Moves between nodes:
λ: Nef->Geb, Gug->Faz, Dav->Nir, Mef->Vuk, Sop->Dok, Fos->Med, Sem->Ves, Von->Zik, Ras->Keb, Vel->Mis, Pon->Goz, Fuv->Mib, Rik->Fis, Sis->Non, Rim->Mit, Bez->Kas, Tav->Fiv, Ter->Por, Zal->Dav, Mev->Pev, Saf->Zar, Dok->Tud, Guf->Lef, Fop->Lan, Nif->Sis, Rit->Fas, Mab->Mik, Fuf->Beb, Goz->Vep, Lup->Zal, Lem->Zan, Vep->Bak, Fis->Tes, Kos->Tig, Feg->Lem, Nim->Nif, Muk->Guf, Nof->Sen, Zar->Tez, Ruk->Sop, Vod->Vel, Nir->Gal, Lef->Tal, Mov->Ras, Tus->Tor, Rur->Von, Mib->Les, Pev->Lik, Ton->Mel, Keb->Pez, Bis->Gir, Dip->Sed, Kas->Fot, Ves->Mov, Sur->Nor, Gev->Ren, Non->Suz, Sen->Bip, Mel->Sep, Koz->Rit, Tor->Nep, Lek->Peb, Bev->Nim, Pul->Fuv, Gal->Rik, Nor->Vem, Sep->Zit, Lan->Gev, Piv->Bug, Zuz->Dap, Nuv->Gul, Zan->Paf, Mit->Leg, Sed->Kat, Les->Puf, Rav->Muk, Tal->Ton, Zik->Koz, Rut->Mev, Buf->Feg, Pez->Vom, Nep->Nos, Raz->Fuf, Paf->Rol, Beb->Bil, Ren->Met, Vuk->Lup, Leg->Dip, Vom->Lek, Gul->Zis, Kat->Zuv, Vem->Rav, Dap->Nuv, Mis->Sur, Tet->Gug, Med->Pul, Fom->Sem, Nem->Vut, Tez->Ter, Zuv->Zet, Fiv->Nef, Faz->Zuz, Tig->Rek, Zis->Bez, Tud->Rim, Bil->Nof, Suz->Ruk, Fas->Piv, Por->Rur, Gif->Nem, Kof->Pon, Bip->Gif, Gir->Tav, Nos->Fos, Met->Vod, Rek->Saf, Bog->Duf, Puf->Bis, Duf->Fom, Tes->Bev, Lik->Mef, Fot->Raz, Zet->Bog, Peb->Tet, Bug->Fop, Zit->Rut, Rol->Mab, Vut->Tus, Bak->Kos, Mik->Kof, Geb->Buf
κ: Nef->Rur, Gug->Nos, Dav->Zet, Mef->Dip, Sop->Tet, Fos->Goz, Sem->Bil, Von->Ton, Ras->Bip, Vel->Nir, Pon->Ren, Fuv->Kos, Rik->Fom, Sis->Pez, Rim->Zuz, Bez->Puf, Tav->Ter, Ter->Guf, Zal->Zuv, Mev->Rim, Saf->Vem, Dok->Gug, Guf->Nif, Fop->Lik, Nif->Keb, Rit->Zit, Mab->Fop, Fuf->Fiv, Goz->Met, Lup->Kat, Lem->Rit, Vep->Vod, Fis->Sem, Kos->Mis, Feg->Koz, Nim->Ras, Muk->Nim, Nof->Buf, Zar->Rav, Ruk->Peb, Vod->Dav, Nir->Bog, Lef->Sis, Mov->Sen, Tus->Mab, Rur->Tal, Mib->Tig, Pev->Mit, Ton->Suz, Keb->Gif, Bis->Zar, Dip->Gul, Kas->Bis, Ves->Nof, Sur->Rik, Gev->Vuk, Non->Vom, Sen->Feg, Mel->Ruk, Koz->Sep, Tor->Mik, Lek->Tus, Bev->Mov, Pul->Bak, Gal->Duf, Nor->Fis, Sep->Sop, Lan->Mef, Piv->Mev, Zuz->Med, Nuv->Fuv, Zan->Fas, Mit->Dap, Sed->Zis, Les->Rek, Rav->Bev, Tal->Non, Zik->Mel, Rut->Tud, Buf->Zik, Pez->Nem, Nep->Kof, Raz->Tav, Paf->Piv, Beb->Nef, Ren->Lup, Vuk->Sed, Leg->Nuv, Vom->Vut, Gul->Mib, Kat->Bez, Vem->Tes, Dap->Pul, Mis->Gal, Tet->Nep, Med->Vep, Fom->Beb, Nem->Paf, Tez->Muk, Zuv->Kas, Fiv->Por, Faz->Fos, Tig->Sur, Zis->Les, Tud->Faz, Bil->Geb, Suz->Lek, Fas->Rut, Por->Lef, Gif->Zan, Kof->Gev, Bip->Lem, Gir->Tez, Nos->Pon, Met->Zal, Rek->Nor, Bog->Raz, Puf->Saf, Duf->Fuf, Tes->Ves, Lik->Leg, Fot->Gir, Zet->Fot, Peb->Tor, Bug->Pev, Zit->Dok, Rol->Bug, Vut->Rol, Bak->Vel, Mik->Lan, Geb->Von
χ: Nef->Por, Gug->Nep, Dav->Zuv, Mef->Leg, Sop->Peb, Fos->Pon, Sem->Beb, Von->Tal, Ras->Sen, Vel->Dav, Pon->Gev, Fuv->Bak, Rik->Duf, Sis->Keb, Rim->Faz, Bez->Les, Tav->Tez, Ter->Muk, Zal->Kat, Mev->Tud, Saf->Nor, Dok->Tet, Guf->Nim, Fop->Pev, Nif->Ras, Rit->Sep, Mab->Bug, Fuf->Tav, Goz->Ren, Lup->Sed, Lem->Koz, Vep->Met, Fis->Fom, Kos->Vel, Feg->Zik, Nim->Mov, Muk->Bev, Nof->Geb, Zar->Vem, Ruk->Lek, Vod->Zal, Nir->Zet, Lef->Nif, Mov->Nof, Tus->Rol, Rur->Lef, Mib->Kos, Pev->Rim, Ton->Non, Keb->Bip, Bis->Saf, Dip->Nuv, Kas->Puf, Ves->Bil, Sur->Gal, Gev->Mef, Non->Pez, Sen->Buf, Mel->Suz, Koz->Mel, Tor->Mab, Lek->Vut, Bev->Ves, Pul->Vep, Gal->Bog, Nor->Rik, Sep->Ruk, Lan->Lik, Piv->Rut, Zuz->Fos, Nuv->Pul, Zan->Rit, Mit->Zuz, Sed->Gul, Les->Tig, Rav->Tes, Tal->Sis, Zik->Ton, Rut->Dok, Buf->Von, Pez->Gif, Nep->Mik, Raz->Gir, Paf->Fas, Beb->Fiv, Ren->Vuk, Vuk->Dip, Leg->Dap, Vom->Nem, Gul->Fuv, Kat->Zis, Vem->Fis, Dap->Med, Mis->Nir, Tet->Tor, Med->Goz, Fom->Fuf, Nem->Zan, Tez->Rav, Zuv->Bez, Fiv->Ter, Faz->Nos, Tig->Mis, Zis->Mib, Tud->Gug, Bil->Nef, Suz->Vom, Fas->Zit, Por->Guf, Gif->Lem, Kof->Lan, Bip->Feg, Gir->Zar, Nos->Kof, Met->Lup, Rek->Sur, Bog->Fot, Puf->Rek, Duf->Raz, Tes->Sem, Lik->Mit, Fot->Bis, Zet->Kas, Peb->Tus, Bug->Mev, Zit->Sop, Rol->Piv, Vut->Paf, Bak->Vod, Mik->Fop, Geb->Rur
τ: Nef->Sem, Gug->Rut, Dav->Bak, Mef->Kof, Sop->Rit, Fos->Rim, Sem->Vem, Von->Nof, Ras->Guf, Vel->Fuv, Pon->Faz, Fuv->Dip, Rik->Rek, Sis->Rur, Rim->Bug, Bez->Zal, Tav->Duf, Ter->Fuf, Zal->Vep, Mev->Rol, Saf->Kas, Dok->Fas, Guf->Fiv, Fop->Tor, Nif->Por, Rit->Gif, Mab->Peb, Fuf->Rik, Goz->Zuz, Lup->Goz, Lem->Keb, Vep->Dap, Fis->Saf, Kos->Gul, Feg->Ras, Nim->Ter, Muk->Tav, Nof->Bev, Zar->Fot, Ruk->Koz, Vod->Pul, Nir->Kos, Lef->Nef, Mov->Muk, Tus->Ruk, Rur->Bil, Mib->Sed, Pev->Mab, Ton->Buf, Keb->Lef, Bis->Zet, Dip->Gev, Kas->Dav, Ves->Rav, Sur->Les, Gev->Nos, Non->Von, Sen->Nim, Mel->Feg, Koz->Bip, Tor->Sop, Lek->Mel, Bev->Tez, Pul->Leg, Gal->Tig, Nor->Puf, Sep->Lem, Lan->Nep, Piv->Vut, Zuz->Pev, Nuv->Mef, Zan->Pez, Mit->Fop, Sed->Ren, Les->Kat, Rav->Gir, Tal->Geb, Zik->Sen, Rut->Paf, Buf->Mov, Pez->Tal, Nep->Dok, Raz->Gal, Paf->Vom, Beb->Fis, Ren->Fos, Vuk->Pon, Leg->Lan, Vom->Ton, Gul->Vuk, Kat->Met, Vem->Bis, Dap->Lik, Mis->Mib, Tet->Zit, Med->Mit, Fom->Nor, Nem->Non, Tez->Raz, Zuv->Vod, Fiv->Fom, Faz->Mev, Tig->Zis, Zis->Lup, Tud->Piv, Bil->Tes, Suz->Zik, Fas->Nem, Por->Beb, Gif->Sis, Kof->Gug, Bip->Nif, Gir->Bog, Nos->Tud, Met->Med, Rek->Bez, Bog->Mis, Puf->Zuv, Duf->Sur, Tes->Zar, Lik->Mik, Fot->Nir, Zet->Vel, Peb->Sep, Bug->Tus, Zit->Zan, Rol->Lek, Vut->Suz, Bak->Nuv, Mik->Tet, Geb->Ves
π: Nef->Bil, Gug->Tud, Dav->Vel, Mef->Gev, Sop->Zit, Fos->Zuz, Sem->Tes, Von->Buf, Ras->Nif, Vel->Kos, Pon->Fos, Fuv->Gul, Rik->Nor, Sis->Tal, Rim->Pev, Bez->Zuv, Tav->Fuf, Ter->Fiv, Zal->Vod, Mev->Bug, Saf->Bis, Dok->Rut, Guf->Por, Fop->Mik, Nif->Lef, Rit->Zan, Mab->Tor, Fuf->Fom, Goz->Med, Lup->Met, Lem->Gif, Vep->Pul, Fis->Vem, Kos->Mib, Feg->Bip, Nim->Guf, Muk->Ter, Nof->Mov, Zar->Gir, Ruk->Sep, Vod->Bak, Nir->Mis, Lef->Rur, Mov->Nim, Tus->Peb, Rur->Geb, Mib->Zis, Pev->Fop, Ton->Zik, Keb->Sis, Bis->Fot, Dip->Vuk, Kas->Zet, Ves->Bev, Sur->Rek, Gev->Pon, Non->Ton, Sen->Ras, Mel->Koz, Koz->Lem, Tor->Tet, Lek->Ruk, Bev->Muk, Pul->Nuv, Gal->Sur, Nor->Saf, Sep->Rit, Lan->Kof, Piv->Rol, Zuz->Mit, Nuv->Dip, Zan->Nem, Mit->Lik, Sed->Lup, Les->Bez, Rav->Tez, Tal->Von, Zik->Feg, Rut->Piv, Buf->Sen, Pez->Non, Nep->Gug, Raz->Duf, Paf->Vut, Beb->Sem, Ren->Goz, Vuk->Ren, Leg->Mef, Vom->Suz, Gul->Sed, Kat->Zal, Vem->Zar, Dap->Leg, Mis->Tig, Tet->Dok, Med->Dap, Fom->Fis, Nem->Vom, Tez->Tav, Zuv->Dav, Fiv->Beb, Faz->Rim, Tig->Les, Zis->Kat, Tud->Mev, Bil->Ves, Suz->Mel, Fas->Paf, Por->Nef, Gif->Pez, Kof->Nos, Bip->Keb, Gir->Raz, Nos->Faz, Met->Vep, Rek->Puf, Bog->Gal, Puf->Kas, Duf->Rik, Tes->Rav, Lik->Lan, Fot->Bog, Zet->Nir, Peb->Sop, Bug->Mab, Zit->Fas, Rol->Tus, Vut->Lek, Bak->Fuv, Mik->Nep, Geb->Nof

The rows follow the links: the fewer symbols apart two nodes are, the more alike their rows tend to be.

Each row is also shifted at random along 4 hidden directions that mean nothing.

Some nodes, each with a row of numbers:
Vut
51,8,-44,-21,33,-22,-2,-9,32,49,73,-32,-12,5,-12,-14,19,-24,-3,7,15,-20,-55,-21,7,10,18,46,21,52,-53,12,5
Kas
93,-45,17,26,-11,42,-8,-8,-43,-18,23,26,13,6,3,-10,2,-10,2,-6,-54,40,23,22,14,11,8,-31,38,-34,2,10,4
Por
-59,-17,35,-1,-2,24,-28,-11,-13,25,27,48,-2,-12,-36,21,33,-6,-20,-33,-46,43,25,34,-6,-42,-11,-22,64,14,4,39,26
Piv
-1,-12,-62,-45,-9,30,-3,-16,-42,-22,29,-63,-32,38,4,-70,4,-16,-24,22,-18,-9,-48,12,9,25,11,-12,19,-26,-11,23,5
Lem
-17,53,11,-43,27,-10,25,-11,7,41,23,26,7,53,66,9,16,-8,8,14,24,-17,-25,-26,14,0,-27,15,14,30,-12,-23,69
Nem
-33,33,16,-22,4,-50,23,9,47,31,44,28,-21,6,-44,58,34,-33,-34,25,17,-30,-20,-22,-18,-13,-1,-2,1,35,25,49,35
Rur
29,2,1,-1,1,15,-44,9,27,40,-1,0,0,28,-35,-28,26,13,-1,-17,-17,7,2,22,-21,-99,15,31,56,67,39,24,-43
Sen
49,42,-52,-34,0,-1,-39,-11,5,35,-17,-24,-19,36,-27,-36,22,14,-27,-1,0,-36,-1,16,-17,-35,-10,13,30,46,-9,35,-56
Ren
-23,-39,-8,22,-41,7,27,1,-34,-40,3,-22,-16,-85,35,0,-21,-54,-14,25,43,23,-4,31,-17,48,-12,-25,-33,-39,-28,-31,47
Dip
56,-16,-10,24,-24,26,21,0,-26,-32,11,-24,-18,-33,68,-25,-18,-30,-5,28,-2,14,-19,22,0,26,11,-10,-15,-21,-12,-58,34
Nim
7,11,22,4,-14,-2,-33,6,22,35,15,42,-7,-5,-45,25,34,-4,-30,-7,-13,12,22,27,-35,-70,5,-2,40,42,39,45,1
Fas
10,-10,-36,-26,5,-28,0,14,29,21,34,-35,-12,10,-57,-11,22,-19,-14,24,48,-18,-30,-17,-32,-33,17,30,4,34,13,40,-21
Mev
-71,7,4,-27,-19,1,26,12,-3,-45,-4,-18,-28,25,21,-14,-2,-12,-19,40,-18,-12,-26,3,-1,9,20,-21,-12,-30,52,2,34
Vod
27,6,30,53,25,-10,16,18,38,-24,-42,-6,26,-1,27,2,-35,41,38,-6,-6,0,-8,-31,8,-19,35,45,-51,12,32,-65,-43
Ves
-67,-6,45,3,18,28,-10,-25,-31,32,21,62,26,-25,24,24,14,-12,19,-46,-6,52,25,28,12,-1,-43,-11,56,12,-52,-11,67
Fuf
-47,36,-34,-5,5,11,-32,-39,-30,27,-44,9,2,-50,17,1,-21,26,16,-63,-22,-9,33,3,31,76,-52,-21,-14,-21,-109,-2,-18
Pul
15,-4,4,34,-18,27,20,4,-23,-31,7,-18,-11,-53,85,-24,-29,-19,9,16,-2,17,-23,26,9,18,11,-2,-18,-12,-14,-81,42
Tet
-82,-24,-19,-39,-17,18,15,11,-25,-38,-11,-38,-14,37,11,-39,-4,-13,-9,37,14,2,-18,14,-20,-20,10,-10,7,-28,53,-1,23
Bak
-50,21,-1,43,-21,-8,-9,-3,8,-47,-22,-12,-32,-80,-8,21,-24,13,-21,-23,-73,-9,-3,5,21,72,33,-30,-45,-43,-29,3,-25
Sis
-13,45,-35,-53,-5,-19,-11,-12,-5,34,-43,-15,-6,30,13,-14,10,7,-5,9,58,-40,11,7,-34,-19,-48,15,-4,32,-14,11,-14
Mik
-35,18,30,-2,21,-13,38,22,36,-16,12,-11,3,31,46,2,-10,6,13,30,6,-11,-44,-43,12,-1,36,28,-25,14,47,-47,35
Dok
24,27,-51,-40,-29,-20,33,2,-12,-7,8,-44,-41,9,36,-17,1,-45,-33,62,62,-44,-35,8,-23,34,-23,-10,-33,-7,-5,-4,37
Saf
13,8,27,52,-21,8,-11,3,2,13,-33,21,0,-80,42,9,-22,2,5,-17,13,21,30,40,-29,-45,-6,12,-5,33,-8,-57,-3
Puf
108,-14,11,30,-30,9,7,-13,-36,-1,23,35,-3,-42,21,20,3,-26,-16,6,-7,13,21,30,-3,27,-20,-30,3,-18,-34,-8,27
Gir
-33,26,2,34,-5,0,-30,-11,3,10,-63,2,4,-59,9,2,-23,39,16,-43,-3,4,39,19,-3,-18,-11,4,-13,23,-31,-32,-49
Med
47,-42,-23,14,-26,6,29,-9,-36,-22,28,-37,-10,-49,24,-16,-21,-46,-5,32,26,14,-11,22,-8,59,-6,-14,-22,-37,-37,-26,28
Ruk
-8,13,-25,-29,9,-30,-9,-2,37,31,73,-10,-31,-12,-61,22,36,-29,-32,-1,-20,-19,-39,-18,2,18,24,7,21,27,-21,66,10
Pev
-57,8,25,17,36,-12,39,14,38,-13,25,-19,6,10,39,-2,-17,7,21,2,-4,-9,-52,-46,32,17,36,33,-20,10,2,-45,33
Nif
57,49,-62,-20,-1,1,-47,-30,-2,55,6,-22,-26,-15,5,-29,16,3,-23,-15,-19,-31,-22,26,5,-6,-11,12,33,53,-70,20,-24
Keb
24,49,-41,-56,15,2,-14,-20,-15,33,-25,-20,1,63,43,-37,6,23,1,12,31,-42,-8,-5,-7,-20,-42,16,13,31,-24,-9,-9
Gal
-20,-45,41,40,-36,36,-7,10,-29,-30,-17,32,4,-43,-6,8,-10,-6,-4,-15,-24,53,41,58,-19,-39,10,-26,34,-11,35,-5,4
Zit
2,-6,-56,-32,-3,-24,3,-10,19,31,43,-46,-18,-21,-18,-14,9,-36,-7,14,59,-14,-36,-7,-17,12,-4,32,0,37,-46,21,2
Leg
14,-67,-37,2,-44,0,12,5,-22,-52,27,-35,-34,-45,-71,7,1,-44,-37,29,1,10,2,16,-8,68,20,-48,-19,-74,-13,58,-9
Lup
-46,-8,14,34,-48,10,0,14,8,-70,-31,-11,-43,-58,-15,12,-15,-4,-38,11,-59,8,4,30,-1,18,40,-43,-33,-45,45,7,-12
Bog
37,-11,33,48,-28,20,-9,3,-18,-11,-13,31,0,-61,22,12,-5,-20,-5,-5,-3,36,27,42,-17,-29,-5,-11,7,7,7,-35,17
Bev
-34,-8,38,-13,7,22,-15,-13,-24,17,12,65,10,17,-16,30,23,-8,-7,-32,-37,33,34,26,6,-7,-35,-39,50,-6,-5,34,40
Rav
12,12,-1,-15,25,12,-18,-25,-26,30,-44,29,38,40,28,-4,-4,40,35,-31,9,-2,36,-15,18,12,-45,0,10,-1,-32,-8,-19
Beb
4,12,27,-21,0,-7,-5,-14,-21,18,-24,60,26,29,-10,46,8,12,5,-12,25,-3,55,-3,-3,3,-56,-28,8,-19,-11,32,11
Zan
-100,8,15,-24,8,-16,2,8,37,11,47,15,-15,-7,-67,36,29,-20,-26,-13,-21,6,-15,-7,-1,-9,16,-7,18,8,19,61,25
Rit
-30,6,21,-18,13,-34,10,21,61,27,43,14,-5,21,-48,34,30,-15,-12,18,19,-9,-18,-21,-17,-45,20,21,10,43,37,39,16
Koz
-6,34,14,-41,19,-13,14,4,9,21,36,25,-6,73,10,13,32,-1,-20,19,-15,-29,-24,-19,13,-7,-3,-9,24,15,27,30,40
Sur
40,-22,41,43,-20,25,6,-4,-27,12,8,38,19,-73,57,18,-12,-27,15,-10,20,42,25,32,-11,-15,-28,-2,3,5,-34,-66,43
Peb
24,-36,-42,-29,16,16,-6,14,2,8,26,-65,2,69,-15,-67,6,-5,6,30,32,5,-41,-8,-9,-41,24,37,39,24,27,8,-28
Suz
-30,30,24,-28,29,-15,24,3,23,37,47,30,3,29,20,27,26,-14,2,1,4,-4,-31,-28,14,-16,-4,16,21,32,3,-1,63
Bip
-57,15,-28,-73,-8,16,-29,-12,-28,-2,-41,-18,-13,81,-36,-27,16,24,-30,4,-26,-24,16,15,-5,-11,-14,-31,35,-22,38,65,-29
Duf
-23,44,-11,33,-37,-17,-36,-11,8,9,-54,8,-34,-117,-4,30,-14,12,-24,-35,-16,-10,35,45,-14,18,-20,-21,-28,9,-48,0,-21
Lek
-5,-1,-13,-21,17,-30,1,9,45,35,56,-12,-9,-4,-44,9,25,-23,-10,4,29,-7,-38,-20,-8,-18,14,29,11,44,-6,32,-1
Mab
70,29,-25,-36,-17,-3,31,11,0,-24,10,-29,-26,70,43,-37,8,-10,-23,70,7,-51,-46,-12,-2,-8,15,-5,-11,-6,55,-6,20
Non
25,44,-5,-51,38,16,12,-22,-29,41,18,4,21,89,91,-39,11,10,25,10,5,-23,-37,-24,32,1,-31,19,35,30,-26,-44,53
Gev
-22,-86,1,18,-4,-9,21,22,9,-38,24,-31,16,-12,-60,6,-11,-27,9,16,45,33,6,-12,-22,16,21,3,-21,-45,27,22,-25

Complete each set of four: the symbols that take the first to the second take the third to the fourth, perhaps in another order.
Answer with the node's name.
-73,-56,-8,-15,37,19,-16,14,15,16,49,-40,22,42,-43,-42,5,3,22,-15,8,38,-27,-22,-1,-51,34,50,53,31,18,11,-21
: -92,-2,30,-21,35,-1,3,2,26,28,52,20,18,23,-7,12,14,-7,15,-12,1,17,-29,-23,11,-32,12,25,45,35,7,-6,46
:: 100,46,-55,-33,23,5,-32,-25,-7,53,-15,-37,0,49,38,-54,13,24,5,-3,6,-41,-22,-2,3,-33,-16,40,29,59,-35,-7,-36
: Nof

52,38,-14,-3,10,-17,-16,-9,0,30,-60,14,22,22,4,11,-2,45,15,-22,18,-38,39,-11,-1,-1,-36,7,-29,9,-16,-2,-47
: -3,5,22,-25,12,5,-11,-17,-25,17,-18,58,28,37,-16,32,9,21,9,-19,1,7,50,1,3,-3,-51,-29,17,-20,-7,31,10
:: 7,13,13,45,-61,-11,-11,6,-3,-12,-21,34,-32,-106,-14,43,3,-30,-47,1,-9,16,39,59,-37,-5,-8,-40,-19,-7,-1,13,11
: Raz

12,-65,-19,19,10,9,20,0,-25,-21,39,-40,12,-29,2,-20,-20,-28,23,2,31,31,-11,-12,11,53,6,12,-12,-32,-48,-25,12
: 31,-15,11,34,-18,15,26,8,-18,-27,-8,-16,2,-39,84,-27,-24,-21,15,31,29,26,-14,16,-2,-2,5,15,-23,-1,7,-84,44
:: -70,39,-26,-63,-4,3,-8,-27,-35,12,-16,-3,-16,41,12,-9,11,3,-19,0,-11,-29,2,12,3,29,-40,-32,18,-17,-14,28,22
: Suz

10,-70,-15,17,8,8,24,0,-18,-23,32,-34,7,-36,-1,-10,-20,-31,24,7,39,31,-10,-7,3,51,7,4,-17,-33,-34,-17,9
: -54,10,12,43,-17,4,1,7,9,-52,-32,-10,-25,-67,17,3,-30,6,-4,-11,-55,2,-5,14,20,36,35,-19,-39,-31,10,-24,-10
:: -41,-48,-4,13,-50,21,11,9,-36,-60,-3,-19,-27,-57,-3,-5,-19,-39,-30,19,-12,34,3,37,-16,33,7,-46,-10,-60,14,-1,23
: Zis

-23,7,21,-2,-17,4,-26,1,13,39,22,39,-8,-30,-37,30,28,-13,-21,-19,-10,22,23,34,-29,-54,-5,-11,46,40,9,35,16
: -39,20,-27,-10,2,-7,-38,-5,10,49,-21,-11,-7,-27,-20,-13,8,9,-2,-24,26,3,15,22,-23,-57,-13,21,24,58,-20,12,-29
:: -71,16,10,16,11,-54,35,16,58,-15,24,-10,-15,-42,-28,48,-4,-16,-9,2,9,-18,-29,-40,10,46,26,2,-55,-13,0,7,18
: Zuz

20,-15,6,27,-35,16,10,12,-17,-50,-9,-17,-30,-28,31,-23,-17,-12,-21,37,-27,6,-13,32,-1,7,30,-26,-14,-33,39,-25,11
: 68,-59,-11,12,-19,-2,26,15,-14,-34,20,-31,-3,-12,-3,-12,-11,-35,0,36,53,14,-3,-2,-22,15,10,-4,-26,-30,12,-13,4
:: -24,-68,-8,20,23,-1,23,9,8,-22,39,-31,19,-20,-33,-4,-14,-17,29,-11,24,35,-16,-34,17,47,28,19,-14,-28,-23,1,-8
: Faz

9,30,-9,26,-15,3,-47,-4,-1,5,-54,-1,-8,-49,-7,-6,-15,28,-8,-35,-48,-2,30,28,2,-14,0,-7,-3,15,-12,-4,-54
: -16,16,0,-18,-11,-12,-28,-7,-11,2,-66,31,6,33,-58,34,3,35,-7,-26,-15,-16,66,4,-10,10,-38,-44,-10,-31,15,65,-57
:: -65,10,18,-27,27,12,-3,-6,12,18,58,21,1,40,-8,3,23,-4,-3,-7,-51,9,-32,-17,31,-8,17,-1,50,16,7,27,41
: Paf

-81,-12,8,10,28,-9,11,12,36,-32,34,-18,-6,1,-36,8,-2,10,-2,-9,-64,-1,-43,-39,40,44,55,-4,-6,-30,12,22,-10
: 27,-5,9,32,-30,8,19,21,-1,-46,-18,-14,-21,-35,42,-7,-12,-15,-13,35,-6,3,-15,25,-7,-12,27,-11,-27,-17,46,-47,13
:: -63,-27,9,13,41,-16,24,15,40,-20,33,-17,20,-9,-22,10,-14,10,31,-17,-9,11,-34,-50,29,23,43,27,-21,-10,-6,-12,-13
: Lup

4,-82,8,22,12,-7,39,26,11,-24,12,-25,41,-2,-18,-7,-25,-16,41,19,85,40,4,-29,-20,-8,13,37,-22,-10,23,-36,-8
: 5,-50,10,23,-42,14,19,24,-27,-56,-10,-19,-13,-21,5,-12,-19,-27,-15,42,13,21,9,27,-25,-8,21,-28,-20,-41,53,-9,12
:: -22,2,43,0,-9,7,-8,-2,-5,32,16,66,10,-13,-13,45,16,-16,-8,-19,9,29,34,23,-13,-29,-26,-14,39,18,-2,18,51
: Geb

-31,12,41,2,-13,-5,-4,-4,6,40,15,59,0,-38,-16,47,23,-20,-14,-18,23,29,25,29,-28,-45,-30,-4,26,38,-2,10,46
: -30,39,-47,-34,-1,-10,-24,-23,-10,46,-28,-22,-8,-9,13,-22,2,1,0,-11,46,-25,7,12,-25,-4,-41,19,3,36,-49,0,-7
:: -15,24,2,-50,24,8,7,2,-10,27,-44,0,28,103,43,-30,5,27,25,20,52,-20,7,-14,-12,-58,-38,33,17,35,40,-23,5
: Zan

-48,-45,10,16,35,-7,19,9,31,-10,39,-26,23,-21,-27,9,-17,-2,35,-18,16,23,-27,-45,27,38,27,30,-20,-8,-19,-13,-5
: -14,24,20,-10,0,-21,37,30,40,-37,2,-7,-17,50,10,5,5,7,-14,48,-17,-28,-38,-25,4,-12,43,2,-24,-8,83,-5,20
:: -25,18,-15,2,11,27,-46,-22,-6,46,22,0,-6,-33,-2,-24,14,-3,-3,-46,-44,26,-7,26,7,-26,-7,12,66,51,-53,5,-3
: Bev

-31,12,11,-35,16,0,-8,5,26,6,53,24,-18,63,-54,13,43,3,-33,1,-72,-12,-26,-14,24,-19,31,-20,52,-1,49,78,14
: -20,22,-32,-27,22,9,-34,-16,-12,44,-35,-25,19,22,23,-47,-1,23,26,-17,41,-5,1,6,-18,-53,-27,48,23,55,-24,-27,-28
:: -20,37,12,-52,21,10,13,-10,-8,20,7,15,14,89,42,-14,12,16,6,13,3,-15,-19,-15,15,-19,-18,3,35,13,20,-7,44
: Geb

-45,15,22,-25,32,-8,12,11,29,26,57,21,6,33,-4,18,22,-10,1,-2,-1,3,-31,-22,7,-24,12,24,29,36,14,14,40
: -2,-11,-67,-47,-5,17,-1,-13,-33,-5,25,-71,-28,18,14,-54,4,-26,-11,23,16,-14,-43,5,-2,20,1,7,16,-4,-23,12,12
:: -39,-21,-29,-41,-15,6,13,11,-13,-22,-16,-42,-14,36,8,-36,-4,-20,-12,51,62,-7,-11,11,-37,-25,-2,8,-14,-11,44,-6,6
: Rim

-6,27,-10,31,4,15,-39,-15,-5,7,-52,-8,7,-31,18,-26,-16,43,18,-44,-41,2,23,16,14,-9,5,6,1,17,-26,-24,-52
: 14,30,11,43,-30,-15,-20,9,18,7,-65,14,-5,-51,-5,18,-9,19,-8,-12,10,-7,40,29,-36,-51,0,13,-29,27,16,-14,-48
:: -18,-29,-58,-49,-6,10,-8,2,-12,-6,11,-64,-24,29,-33,-50,5,-17,-23,31,20,-9,-30,6,-21,2,10,6,14,-5,7,34,-18
: Sop

30,46,-1,-41,24,5,3,-5,8,22,59,18,-18,78,8,4,39,2,-22,12,-69,-25,-49,-21,41,8,9,-7,45,13,8,41,33
: -65,-8,-18,-33,-27,-1,28,13,-11,-28,-23,-38,-19,8,33,-17,-6,-28,-11,50,71,-7,-7,10,-31,-10,-11,2,-29,-10,35,-21,37
:: -7,16,3,3,-2,1,-33,-5,10,51,14,19,-9,-38,-18,13,18,-6,-15,-19,0,13,9,33,-14,-54,-13,16,39,60,-21,9,-1
: Koz

62,47,-4,-44,17,-10,-5,-4,20,17,67,22,-25,84,-16,0,45,3,-36,17,-74,-47,-45,-27,34,5,24,-8,44,10,28,66,23
: -21,55,-44,-69,-5,-1,-8,-37,-24,24,-17,-11,-20,42,26,-15,12,5,-18,5,6,-40,-3,8,3,29,-44,-18,3,0,-31,25,15
:: -10,10,20,-2,-6,23,-28,-22,-28,37,45,51,-8,-23,-9,18,23,-11,-17,-31,-54,25,12,29,15,1,-20,-24,65,13,-40,23,45
: Tes

-43,25,-18,-2,21,12,-28,-31,-30,23,-47,10,25,-17,22,-11,-18,40,32,-64,-20,5,33,-8,23,40,-45,0,-3,-12,-77,-13,-29
: 39,21,54,-1,-20,-25,11,8,21,42,3,77,16,-4,-17,62,32,-21,-14,19,57,5,41,20,-49,-63,-37,-1,12,36,35,8,43
:: -60,6,32,-15,11,-5,-1,-14,-25,22,-46,59,36,7,-6,35,-7,15,29,-31,45,15,66,-3,-12,0,-64,-15,-5,-14,-24,3,17
: Mov

-74,-4,8,-21,22,-7,1,-1,34,24,59,-1,-8,-7,-48,16,15,-22,-7,-17,-9,13,-23,-14,8,-7,23,11,33,25,-18,40,16
: -111,-69,-4,-8,27,6,-5,17,23,13,30,-36,21,11,-56,-31,6,-6,23,-17,26,44,-19,-17,-18,-60,25,46,37,35,20,11,-19
:: 54,-38,-16,14,-24,9,26,2,-31,-24,22,-27,-6,-43,36,-17,-23,-39,-7,35,33,12,-10,20,-13,33,-5,-7,-22,-29,-20,-40,35
: Nuv

